[  98 -110 -436 -144  -64  -90 -262 -327   47 -289 -313  128  -62  245
   88   54  299  237   78  -22  378   80    6  125 -101 -163 -316   21
  223  105   43 -233 -115   40  -79] -> Q_517
[ -91 -109 -282  -67 -104   17  -42  356  113 -215    2  108  -66  427
  -22 -213  294  446 -282  -56  364   46  207  227  -22   25 -197 -264
  276 -222   28    5 -208  167   88] -> Q_368
[ -94   75   23  -94 -138   29  261  129  -24  -14  337  -53 -423  203
 -114 -152  224   16  180  -58   26  395  104  -13  281  361  -29  515
  119 -129  -92   47 -151   14 -393] -> Q_709
[  72 -225 -226   52   43   74   -4  759   60   22  358 -291  -71  341
   67  690  240  300    0  213 -194  -53  123  300  253  -30  -82   43
  692   -3 -201 -262  110 -113  121] -> Q_167
[ 105  265  165    2  -23 -189 -213  100  -59  -84  -13 -418 -362  375
  -60 -391  160 -247 -224  -99  439 -189   38  221 -292  165 -131 -237
 -236   -2  108   83 -642 -272 -124] -> Q_368
[   0  -15 -468 -324  214 -409  -10   26  -14   14 -141  169 -355  192
 -130 -108  113  310 -221 -107  467  416  108  297  371  209  -29 -147
  198 -292 -186    0 -105  235  373] -> Q_356
[ 209   96  313   80   31 -218   98  365   81  258  165  279 -532  -14
 -183   92  240  -27  -38 -415 -110 -199   49  311  -49  -39 -148   32
 -462   73  236  122  139   76   38] -> Q_517
[  80    3 -193  431  390  -58 -130 -335  -51  263 -154 -370 -481  373
 -202 -230   89  -39 -148  219  470   26   91  -33   79 -157  -83 -153
   29  -68 -152  -76 -338 -312  550] -> Q_588
[  48   86 -522 -211 -121 -475 -121 -148   71 -198 -169 -174 -294  201
 -241 -402   24 -159   27  228   82  107   78  353 -335 -365  140   40
 -179    1  115 -108    2   44   60] -> Q_356
[  62   69  -13  -55 -269  -83  382  286  282 -103  -48  110 -441  447
  -84 -215   28   89 -114 -354 -181  432  215  228  -86  224  110  -53
  -12   -2   19 -126 -170  209   -5] -> Q_167
[  28  127  238  -70 -255  403   59 -112  -88  -31 -448 -109  492  -45
  324 -236 -152  -87 -337   33  -30  433 -168  -58   64  167  338 -178
 -264  151  181  339  425  264 -159] -> Q_167
[-146  208   31   84  -39   41  215  140  -68 -136 -344 -121   27  320
  -71 -212   60   63   71  -81   54 -292  430  -46 -299  218 -132 -186
  -90 -264 -140  151 -388 -232 -131] -> Q_411
[ -32  185 -401  152  -67 -138  -16   12 -146  -60 -297   57  -11  143
 -155 -358  372  144   92  167  335 -102 -104  209 -125   -7 -110   72
  -20 -226  110  149 -398 -336  -71] -> Q_368
[  26  348 -507 -220   27 -138  -75  181 -216  600   80   29  -89  320
  -77   86  179   -2 -346  729 -329  -74  116  425   62  145  356 -611
 -189   98 -123 -477 -378 -109  262] -> Q_588
[ 236  182  240  110   -9   85 -283 -199 -875  195 -664  -13  240 -189
  -78  187  269  139   74 -123  337  238 -131 -168  199 -189 -234 -363
  233   74  251  152  138  200  211] -> Q_368
[ -60 -245  179 -437  115  291  118  265  176  296   -6 -173  108   17
  197  820  -50  -35 -687    4  -97  236   42  204  200 -212 -247 -116
  479  240   76   77  146  317  551] -> Q_411
[ -60  119 -226 -247  -65  154  -27 -135  336  344   63  -98  -14  480
  198  -46   44  -65 -233  444   85  163  122  212  100   -7 -199 -336
  297 -142   49 -128 -456  -97 -164] -> Q_588
[ 189  116  124 -284 -218  234   81  -22 -178  -18 -164 -125 -130   39
  111   33  181 -155 -540   22    8  350 -346  167 -174   79 -212  390
  273  203  159 -217   35   30  202] -> Q_507
[ 155  160  260   46 -127  220 -433 -261 -539   50 -187 -365  314   42
  250   24  126 -110 -114   36  238   71 -256 -196 -258 -270 -124 -153
  336   35  246    2 -153  157  126] -> Q_356
[  84  203  428  -65   27   93  624  620  216  451 -442 -401  -65  266
   60  514 -133  -93 -336  -41  -24  172  202  224   62  -49   32   71
  275  234  -68 -135  129  174  129] -> Q_411
[   1  111  455  -96 -185 -184 -100   27  -85 -166 -271   29 -523   13
 -162  -30  113 -200  -72 -430  562   -2   90 -346 -209  367 -457  366
  -73 -232 -116   68 -262 -168   91] -> Q_356
[  23   33   40 -341 -215 -122 -155   -2  150 -163  239   20 -457  -17
 -127 -113  136 -124   45 -587 -124 -489 -131 -119   80 -155   55   42
  -23  -73  189  145 -108   28  -73] -> Q_507
[ -45   58  227 -125  -70 -166  113  263  151  218  -46 -172 -438   45
  -56  475 -163 -197 -175  -91  -84  229  117  101 -107  251  280  205
 -162  314  -17 -178   67  262  303] -> Q_368
[ -39 -210  -97 -281   47  259  142  234 -323   10 -155 -348 -331 -434
 -216  457  -23 -116 -258  321 -489 -223  -23  268  -20   -1   16  234
   84  253 -156   93  150   15  349] -> Q_356
[  38 -138 -103  100  185  -81   86 -101  630  136  126   64 -422  395
  -47  -42   88   36   -9 -300  217 -104  127   90  -33  -59 -126  274
  111  162  231 -315  215  178   53] -> Q_588
[-155  -45 -549 -185   74 -200  234  167  308  -84  162 -162 -292   32
 -250 -382 -135  192  -65  -65 -737  143  333  177  205  100  325   21
 -273  225 -259  103  363  -70 -408] -> Q_709
[ 141  157   44 -162 -286 -364  -24   11   98 -171   67  192 -167  300
  -54 -188    5  -36 -172 -369 -343  221    7  -12   40   71  238   54
   27  -62  -98   26   61   18   87] -> Q_517
[  17    2 -490   46  404   74 -298  -65 -184   67  131   73   98  -93
  154 -173  154  327 -170  496  149  120  -13 -290   11 -143 -256 -810
  -26   23  -70 -205 -209  -52   69] -> Q_517
[  26 -116  122   62   42  168   92  224  -22  460   38 -171 -232 -232
 -108  475  202 -206  -67  218 -242  123  129  305  111  202 -193  134
 -132  158  -53   87  -72 -222  167] -> Q_167
[  58   70  148 -333 -146  -42  213 -200  -59 -148   85  427 -899  -66
 -550 -296   49   -2  305 -739 -358   50  -31   91  239  384  105  -50
 -158   33  235  246  -63  262  -97] -> Q_517
[ 175 -132   51 -176 -732   12  178    1  199 -331    8  589 -651   70
 -272 -259   76  159  359 -120   39  -78 -181  162   79  306  503  137
  451 -245  232 -303  -80  585  -15] -> Q_507
[ 252  117    9   77 -127  207 -123   59 -422 -157 -433 -203    9  153
   61 -269  283  143 -266  213  130  271 -182 -156    8   -9  -12  126
  253    2 -145   40   77  -82   38] -> Q_368
[  43   97   81   83 -278  -60  181 -130 -435  -55 -150  -36 -648  177
 -470  -58  336  -75  143 -425  389  138 -179  253   96  -42 -347  367
  204 -123   47 -122 -590 -250  240] -> Q_709
[-123  -77   26 -303 -128 -389 -155 -132  157 -102  175 -312 -866 -107
 -342  223  262 -195  220 -396  258 -323  442 -289  102   92 -731  495
  217  -70 -222 -224 -296 -389 -308] -> Q_709
[  88 -105 -165  117   74 -199 -248  420  268 -172  129  212   37  750
  -96 -357  255  370   30 -238  279  227  296  -12  -11 -104  -79  -76
   -9   38 -215 -176   15   58 -210] -> Q_368
[-179   44 -276  175  376 -289   80   -6  373  189  189  245  139  224
   -3 -157  412  124  -64 -156  473   14  161  -73  196  344 -141  381
 -385 -234 -333  109  -49 -490  111] -> Q_411
[ 125    2 -102  -92    2 -168 -139  152   98  392  105  426 -554 -222
 -228   86  183  243 -177 -293   82 -161 -355  165  391   -6  183 -248
 -156  137  260  -90   89  234  245] -> Q_368
[  31  289 -174 -337 -199 -443   -2  287 -124   97  105 -193 -676  -50
 -209  -18  194 -150  -35 -248 -222  271  172  174  206  374 -255 -249
  -53  -80  356  106 -118 -122 -280] -> Q_507
[  13  134 -103 -240  156 -266  120  245   92    5  190 -179 -267  194
 -135  -15  -12 -201   68 -131 -427  438  266   16  189  334 -123  103
 -140   80 -314   -8  111 -375 -311] -> Q_709
[ -66  -23  222 -115   97   38  -55  448  367   48  289   77  -26  492
 -140 -101 -114  -50   -3 -413  -88  -12  171  -79  190  183  -94 -105
  -40   14   -8    3   93  -90 -302] -> Q_411
[ 117   -9 -216 -276   58  -65 -389  229 -268   -5  -89 -112 -282  -24
 -275    8  457  -82  105 -204   29 -110 -137   46  -62 -214 -509  325
  279 -151   49  105 -387 -343    3] -> Q_411
[ 122  -34 -527    5  403 -167  -10   92  -50 -113 -148  -92 -425 -149
  183  196   85  148  -16 -342  -83  298 -183   41  -39  -94 -349 -259
 -252  171  179  -92  -42  -77   79] -> Q_411
[ 216  181  205  -11  112  519 -200  128 -768  623 -192  -57  395 -315
  236  582   48  147 -115  328 -441  119 -329 -131  269 -294  333 -787
   29  402    4  -38  122  293  214] -> Q_709
[  57  318  220 -191 -223 -245 -437   26 -387  -83   19 -398 -385 -262
 -128 -259   -6 -307   72  114   38  -63 -122 -321 -147  131  263  202
 -202 -216 -281  263 -379 -228  -94] -> Q_517
[ -53   61  292 -214 -106   77 -193  -19  181  373   15  -42    0  433
 -237   -6  158 -259 -168    6  187  -29   86   75  -27  -67  102  426
  -15   96 -159   86  -82  -45  145] -> Q_356
[ -57  144  250  -76 -303  201  225 -279  -98 -138 -181  107  -67  -66
   36 -259  -30    9   84 -363  162  307 -213  -14  -94  295  116  234
  154  -39  295  140 -109  341 -175] -> Q_709
[-142 -132  242  265  295  172  226  492  278  243  -63 -364  243 -158
  167  552   63  111 -332 -372   63   83   15   92 -147   31 -256  297
 -121  509   -8  116  293  -86  127] -> Q_368
[  17  -31 -237   18 -101  253   23  585  130  144 -294 -248  160  375
  299  536  -41   82 -201  284    3  318 -165  333  133   -9  266 -267
  299   80  125  -89   41   87  230] -> Q_167
[ 241   20 -190   11   24 -615  -82 -222  229  255 -184  533 -432   41
 -289   70  181  217  -19 -422  136 -430    2  240  433 -281  -67 -179
   15   33  242  -15  269  -27   56] -> Q_709
[ 137  -25  -10 -145 -584  391   85 -221 -427 -109 -464   14  -46 -134
  206   30  -35  167  -48   88 -327  505  -10   73   65 -224 -136 -518
  357 -188  219   55 -113  438  -12] -> Q_167
[  -5   96  420 -459 -189 -163  201  387  335   -6 -138  140 -386  306
 -228  167   46 -300   17 -388    8   44  327   83   92  214 -110  277
  -27  -66  159  265  278  185 -133] -> Q_368
[-131 -207 -114  -41 -157  463  244  -72  -75 -197 -204  121  -32  235
   83  -33   54  362   38 -300  362  671 -105  148  112  -51  -43   23
  425 -155   65  -81  -59  546  289] -> Q_709
[  84  112 -519 -136  -69 -103   92  372 -438  140 -175 -169   57  301
  -67  233  201  162  -98  567  -44  712   12  268  422  251  -42 -298
  378  236  -93 -485  -47  -36 -133] -> Q_356
[  79  463   51 -186 -127 -435  172  203 -144  252 -226   12 -324  191
 -230  262  279  114  373 -239  171  185  209  293   16   43 -408  172
   95 -145  -78  184 -435 -337 -441] -> Q_167
[  64 -198   62   97 -265 -189   -6 -408  100  -63  -29  303 -789  -93
 -265  -78   84   -3  104 -231  154 -175   53  198   -9   56 -294  246
  -96 -132  189  107 -228   41    8] -> Q_356
[ 191  -77  396  -33 -128   24  178  114 -212 -494 -413  130   70  145
  125  -31   70   -6 -114 -302  443  -63   43  -98 -365 -123  -55  240
  148   52  123   50 -100  507  149] -> Q_507
[ 250  226  287  140  -78  158  -58  228 -362  146 -330   -6  137   95
  291  -32  192  122 -223 -105   72  366 -214   -5   80  151    2  -66
  210 -228    4  342  -95   -2   40] -> Q_709
[  78    8 -226 -561  149 -163 -149  420   61 -183  313  -89 -554  -43
 -138   18  189 -396  150 -293 -388  126    2   81   50  383 -210  -20
 -391  203  117  -33  -26 -159 -355] -> Q_588
[  60  -29 -505  -50 -183  -74  -19   30 -216  -20  174  113 -473  -49
 -260 -103  133  459  -55  348  -12 -257 -173  332  239 -142  366 -383
  193   18  -90 -362 -119  128  121] -> Q_709
[  45  293  -36  -17  -93 -292 -187  -25 -331  244 -311  -69   -9  158
   59   36   65   72   20   -9   84  454  197  124  141  106  162 -207
 -103 -302 -153  223 -113   79  186] -> Q_517
[ 197 -127  113 -159  213 -447 -152 -194 -154   26 -181 -210 -335   46
 -304   23   93 -301 -253  -12  528   57  172   75  306 -201  -73 -197
  -74   82 -291  164 -455 -106  451] -> Q_411
[ -94  -77  596  -18 -251   95  332  238  340  429  -18  -15 -211  120
 -298  274  -49  -24  -15 -369  128  600  168  140  379  278  241  478
  221   61 -331  152  210  179  220] -> Q_709
[ -72  258  177   68 -134 -115  -24  280 -137   77 -128 -211 -382 -108
 -159 -235   13 -117  113 -505 -424  213  139  -36 -206  306  -11  362
 -687  -95 -244  564 -232 -426 -297] -> Q_507
[-119 -115 -330 -200   35   82  314 -443  -87 -306  -56  159 -681 -451
 -170  -72 -168   21  -66  134  129  332 -379  261  -40  188   67 -176
 -106   77  588  322   73  392  302] -> Q_356
[  71  135   54  -47 -145 -182   71  122  222  177  -24 -149    3  439
  -87 -139   81  -42  -66  273   81    9  228  137  246   71  348  170
  127  -85 -504  -36  -54 -238 -139] -> Q_709
[  98 -209 -276  -88  278 -295   33  525  191 -152 -164 -229 -301  171
 -150  497  304 -289 -230 -100  413 -343 -173  459  -46 -369 -186  237
   79   19   93   97  -81 -306  752] -> Q_588
[ 292 -210  -90  120  541 -314 -435  -79  -42  400  283   77   57  187
  -52  321  222   69 -139   39   -5 -178  215 -138  580  -61   63 -430
   38  340 -409 -203  -86 -152  271] -> Q_167
[ -38   76   30  183  260 -477  -49   92  346  277  483   76   29  368
  102 -403  -27  240 -259 -310   43  -24  523 -159  345  296  -40 -151
 -157 -167 -356   33 -311  -84 -366] -> Q_167
[-123   41   -7 -199  123   28   15   58  423  193  -59  103 -209  177
  -67 -114 -133  -72  -67  -10   20 -196  145  127 -169  -85  151   75
 -389  -47   22  229  -39   87  -31] -> Q_411
[ -28  -64  508  151 -258  787 -214 -206 -234  -26 -112  161  466 -194
  491  -97  -80  361 -311  -58  -92  805 -193 -625 -335  303 -157   34
  365 -164 -197  238   19  262  163] -> Q_507
